[1.61, -0.48, 3.24, 0.75, -1.82, 2.73, 1.79, -0.04, 1.30, 3.77, -3.73, 0.18, -7.48, 0.98, -2.35, -0.22, 7.47, 3.27, -2.86, -0.45, -3.81, 1.68, -0.24, 0.02, -3.32]  q_202
[0.67, -0.78, -0.37, 3.84, -2.60, -3.22, -3.63, 0.95, -0.65, -3.03, 0.63, -1.30, -2.94, 2.72, 0.60, -0.72, 1.12, -0.56, -0.52, 0.14, 0.75, 0.23, 6.62, 3.54, -2.50]  q_69
[3.52, -2.39, 0.76, 2.23, -2.26, 1.67, -2.87, 3.82, -0.26, 3.48, -1.40, 0.59, -7.78, 1.85, -2.15, 1.66, 3.65, 3.94, -0.31, -1.37, -1.43, 3.18, 8.01, 0.60, -2.63]  q_822
[2.10, -3.39, 1.45, 4.48, -2.30, -1.51, -4.12, 5.14, 1.70, 2.70, -0.43, 1.67, 1.29, -1.93, -1.14, 0.53, 0.89, 1.97, -4.13, 0.54, -2.22, 0.14, 4.53, 1.07, -6.15]  q_515
[-1.94, 1.34, 0.09, 1.08, -0.84, -5.35, -2.18, 2.87, 3.73, 0.66, 1.05, -1.45, -3.94, 2.07, 0.89, -0.11, 3.42, -1.47, 1.86, 2.08, -2.10, 0.58, 3.37, 2.43, 1.54]  q_711
[-0.47, -1.27, -1.09, 0.48, -0.44, -3.41, -1.92, 0.49, 0.25, -1.15, -0.73, 3.50, 5.50, -1.65, 1.30, 1.58, 0.80, -1.63, -4.60, -0.92, -1.10, 6.33, -0.12, 1.27, -1.55]  q_196
[-0.15, -0.39, 0.86, 4.37, -2.06, -2.92, -3.82, 4.49, -0.12, -3.45, -0.52, 3.22, 3.57, -0.84, 2.60, 0.89, -1.31, -3.13, -3.40, 0.19, 1.99, 2.12, -0.72, 1.66, -2.37]  q_854
order: [2.07, 1.86, -0.84, 0.66, -0.11, -5.35, 1.08, 3.42, 0.09, -3.94, -2.10, 2.43, -1.94, -1.45, 0.58, -1.47, 3.73, 1.54, 1.05, 2.08, 3.37, 1.34, 0.89, -2.18, 2.87]	q_711
shift -1: [-2.10, 0.58]	[-2.11, 0.57]
shift +1: [0.75]	[0.76]
shift +1: [2.10]	[2.11]

[-3.52, 1.20, 7.09, 3.76, 0.38, 2.29, -2.85, 7.78, 4.35, 2.91, -4.99] = q_270
[2.40, 0.81, 2.53, 3.19, 2.70, 1.59, -1.64, -0.88, -1.63, -0.40, 1.46] = q_593
[3.76, 1.20, 4.35, 7.78, 7.09, 2.91, -2.85, 0.38, -3.52, -5.00, 2.29] = q_62
[-2.47, -0.49, -2.31, -3.55, -2.84, -1.51, 2.00, -0.14, 1.81, 2.02, -1.33] = q_443
order: [2.29, -5.00, -3.52, 0.38, -2.85, 2.91, 7.09, 7.78, 4.35, 1.20, 3.76]	q_62
order: [-4.99, 2.91, 4.35, 7.78, -2.85, 2.29, 0.38, 3.76, 7.09, 1.20, -3.52]	q_270

[-3.09, -4.24, 3.19, -3.67, 3.36, -1.55] = q_949
[-3.23, -4.35, -1.75, 5.48, -4.09, 2.99] = q_818
[-1.75, -4.08, -3.23, -4.35, 2.99, 5.48] = q_985
order: [2.99, -3.23, -4.35, -1.75, 5.48, -4.09]	q_818
shift +1: [-1.75, -4.08, -3.23]	[-1.74, -4.07, -3.22]
shift +1: [-3.67]	[-3.66]
shift +1: [-3.23, -4.35]	[-3.22, -4.34]
shift -1: [-3.09]	[-3.10]
order: [5.48, 2.99, -4.35, -3.23, -4.08, -1.75]	q_985

[-2.47, -0.09, -3.08, -8.12, -6.34, -0.41]  q_353
[0.09, 2.56, 3.65, 1.40, 7.57, 6.18]  q_813
[-4.99, -1.66, -5.55, -6.33, -3.21, -5.52]  q_393
[2.56, 0.09, 3.65, 6.18, 7.57, -3.19]  q_143
[0.36, -0.92, -1.03, -6.01, -7.12, -1.24]  q_460
[0.36, -0.92, -1.03, -3.92, -7.12, -1.24]  q_114
[-3.79, -2.37, -4.77, -4.59, -3.02, -2.65]  q_602
[3.58, 0.37, 3.12, 3.99, 2.61, 1.55]  q_832
[2.56, 0.09, 3.65, 6.18, 7.57, 1.41]  q_833
shift +1: [3.65]	[3.66]
order: [1.41, 3.65, 7.57, 0.09, 2.56, 6.18]	q_833
shift -1: [2.56]	[2.55]
order: [1.41, 7.57, 6.18, 3.65, 0.09, 2.56]	q_833
shift -1: [-2.47, -0.09]	[-2.48, -0.10]

[5.21, 4.99, -2.87, 7.11, 3.79, 2.49, -3.95, -4.51, 2.53, -6.91] = q_336
[-4.51, 7.11, -2.87, 5.21, 2.49, 3.79, 2.52, 4.99, -3.95, -6.91] = q_653
[-4.53, 0.34, -2.63, 5.01, 1.41, 3.69, 1.31, 1.14, -1.14, -1.91] = q_351
[3.79, -4.51, 2.49, -3.95, 2.52, -6.91, 7.11, 5.21, 4.99, -2.87] = q_349
[7.11, -2.87, 3.79, 4.98, -3.95, 2.49, 5.21, -6.91, -4.51, 2.52] = q_88
order: [-2.87, 7.11, 2.53, -6.91, 4.99, 3.79, -4.51, -3.95, 2.49, 5.21]	q_336
order: [3.79, 2.49, -3.95, -4.51, 2.53, -6.91, 5.21, 4.99, -2.87, 7.11]	q_336
shift -1: [-2.63, 5.01]	[-2.64, 5.00]
shift +1: [1.31, 1.14, -1.14]	[1.32, 1.15, -1.13]
shift -1: [1.31, 1.14]	[1.30, 1.13]
order: [4.99, -6.91, 2.49, 3.79, -4.51, -3.95, 5.21, -2.87, 7.11, 2.53]	q_336

[-0.75, -1.44, 1.50, -0.18, -0.15, -0.51, -0.73, -1.50, -1.69, -0.48, 0.71, 0.57, 0.14, -0.06, -0.38, -2.61, -3.79, -0.97, 1.00, 1.15, 1.18, 0.56, -0.11, -1.19, -0.35, 0.11, 1.30, 0.00, 0.26, 1.16, -6.23, -1.26, -1.41, 0.42, -0.58, -0.29, -0.09, -0.28, -1.08, 4.00, -0.53, -1.13, -0.27, 1.26, 3.15, 0.29, 0.76, -1.75, -0.80, -0.56, -2.03, 1.20, -0.37, -2.53, 0.23, -0.42, 0.26, 1.66, 1.12, -0.68, 0.36, -1.79]  q_39
[-1.15, 0.10, -2.58, -0.65, -2.91, 0.44, 0.09, -0.19, 1.07, 1.09, -1.79, -0.39, 0.80, 1.93, 0.55, 1.05, -3.66, 1.08, 0.13, 1.82, -1.00, 0.95, 1.95, -0.32, -1.18, -0.58, 0.57, 1.97, 1.37, -1.13, -6.23, 0.67, -0.31, 0.49, 1.64, -3.69, -0.16, 2.27, -1.84, 4.12, 0.47, -0.79, -1.60, 0.24, 1.92, -0.33, 1.08, -1.85, 0.49, -1.26, -0.03, 1.03, -0.01, -3.16, 0.96, 2.23, -1.49, 0.27, 0.76, -2.03, 3.30, -1.53]  q_746
[1.02, 1.23, 0.85, 1.76, 2.45, -1.32, 0.29, -0.59, -0.84, 0.75, 0.55, 1.23, 0.27, -1.97, -2.30, -0.56, -4.07, 0.61, -0.43, -2.71, 0.90, -0.03, -0.92, 1.50, -0.08, 0.35, 1.93, -0.47, 1.76, 0.99, -6.23, 1.48, 1.27, 0.65, -2.60, 1.43, 1.79, -1.99, 2.09, 3.89, -1.22, 2.94, -0.53, -0.84, -2.07, 0.30, -2.35, 0.15, -0.89, -0.05, 0.71, -0.82, -0.82, -2.28, -2.80, 0.72, -3.70, -3.75, 0.07, -0.90, 0.42, -1.44]  q_668
[-0.75, -1.44, 1.50, -0.18, -0.15, -0.51, -0.73, -1.50, -1.69, -0.48, 0.71, 0.57, 0.14, -0.06, -0.38, -2.61, -3.79, -0.97, 1.00, 1.15, 1.18, 0.56, -0.11, -1.19, -0.35, 0.11, 1.30, 0.00, 0.26, 1.16, -6.23, -1.26, -1.41, 0.42, -0.58, -0.29, -0.09, -0.28, -1.08, 4.00, -0.53, -1.13, -0.27, 1.26, 3.15, 0.29, 0.76, -1.75, -0.80, -0.56, -2.03, 1.20, -0.37, -2.53, 0.23, -0.42, 0.26, 1.66, 1.12, -0.68, 0.08, -1.86]  q_233
[1.02, 1.23, 0.85, 1.76, 2.45, -1.32, 0.29, -0.59, -0.84, 0.75, 0.55, 1.23, 0.27, -1.97, -2.30, -0.56, -4.07, 0.61, -0.43, -2.71, 0.90, -0.03, -0.92, 1.50, -0.08, 0.35, 1.93, -0.47, 1.76, 0.99, -6.23, 1.48, 1.27, 0.65, -2.60, 1.43, 1.79, -1.99, 2.09, 3.89, -1.22, 2.94, -0.53, -0.84, -2.07, 0.30, -2.35, 0.15, -0.89, -0.05, 0.71, -0.82, -0.82, -2.28, -2.80, 2.12, 1.15, -1.91, -0.72, -0.69, -1.00, -1.24]  q_894
shift +1: [1.76, 2.45, -1.32, 0.29]	[1.77, 2.46, -1.31, 0.30]
order: [-6.23, -3.79, -2.61, -2.53, -2.03, -1.86, -1.75, -1.69, -1.50, -1.44, -1.41, -1.26, -1.19, -1.13, -1.08, -0.97, -0.80, -0.75, -0.73, -0.68, -0.58, -0.56, -0.53, -0.51, -0.48, -0.42, -0.38, -0.37, -0.35, -0.29, -0.28, -0.27, -0.18, -0.15, -0.11, -0.09, -0.06, 0.00, 0.08, 0.11, 0.14, 0.23, 0.26, 0.26, 0.29, 0.42, 0.56, 0.57, 0.71, 0.76, 1.00, 1.12, 1.15, 1.16, 1.18, 1.20, 1.26, 1.30, 1.50, 1.66, 3.15, 4.00]	q_233
shift -1: [-0.19]	[-0.20]

[-0.95, -8.35, 4.54, -3.05, -2.20, -2.03, -3.48, -6.20, 4.91, 3.95] -> q_340
[7.86, -4.74, -6.54, 5.97, 3.61, -7.49, 3.22, 3.28, -6.45, -8.07] -> q_885
[3.61, 7.86, 5.97, -4.74, -6.53, -6.45, -8.07, 3.22, 3.28, -7.49] -> q_70
shift -1: [-4.74]	[-4.75]
shift +1: [-6.20, 4.91]	[-6.19, 4.92]
shift -1: [-4.74, -6.53, -6.45]	[-4.75, -6.54, -6.46]
order: [-4.74, 3.22, -6.45, 7.86, 3.61, 5.97, 3.28, -7.49, -6.54, -8.07]	q_885
shift +1: [3.22]	[3.23]
shift -1: [-8.07, 3.22]	[-8.08, 3.21]
shift +1: [3.22, 3.28]	[3.23, 3.29]

[6.78, 0.06, 0.50, 2.49, -4.71, -2.51, 2.56, -5.11] : q_17
[-1.87, -2.35, -0.51, -3.72, 6.60, -0.22, -0.88, 5.73] : q_650
[-1.87, -2.35, -0.51, 2.67, 6.60, -0.22, -0.88, 5.73] : q_477
[-3.34, 1.85, 2.05, -4.13, 3.07, -4.05, -2.21, 6.30] : q_362
order: [5.73, -2.35, -0.51, -0.88, -0.22, 6.60, -3.72, -1.87]	q_650
shift +1: [-2.35, -0.51, -3.72]	[-2.34, -0.50, -3.71]
shift +1: [2.49, -4.71, -2.51, 2.56]	[2.50, -4.70, -2.50, 2.57]
order: [-0.22, -0.51, 5.73, -2.35, 6.60, -0.88, 2.67, -1.87]	q_477
order: [5.73, -0.88, -0.22, 6.60, -3.72, -0.51, -2.35, -1.87]	q_650
shift +1: [6.60]	[6.61]

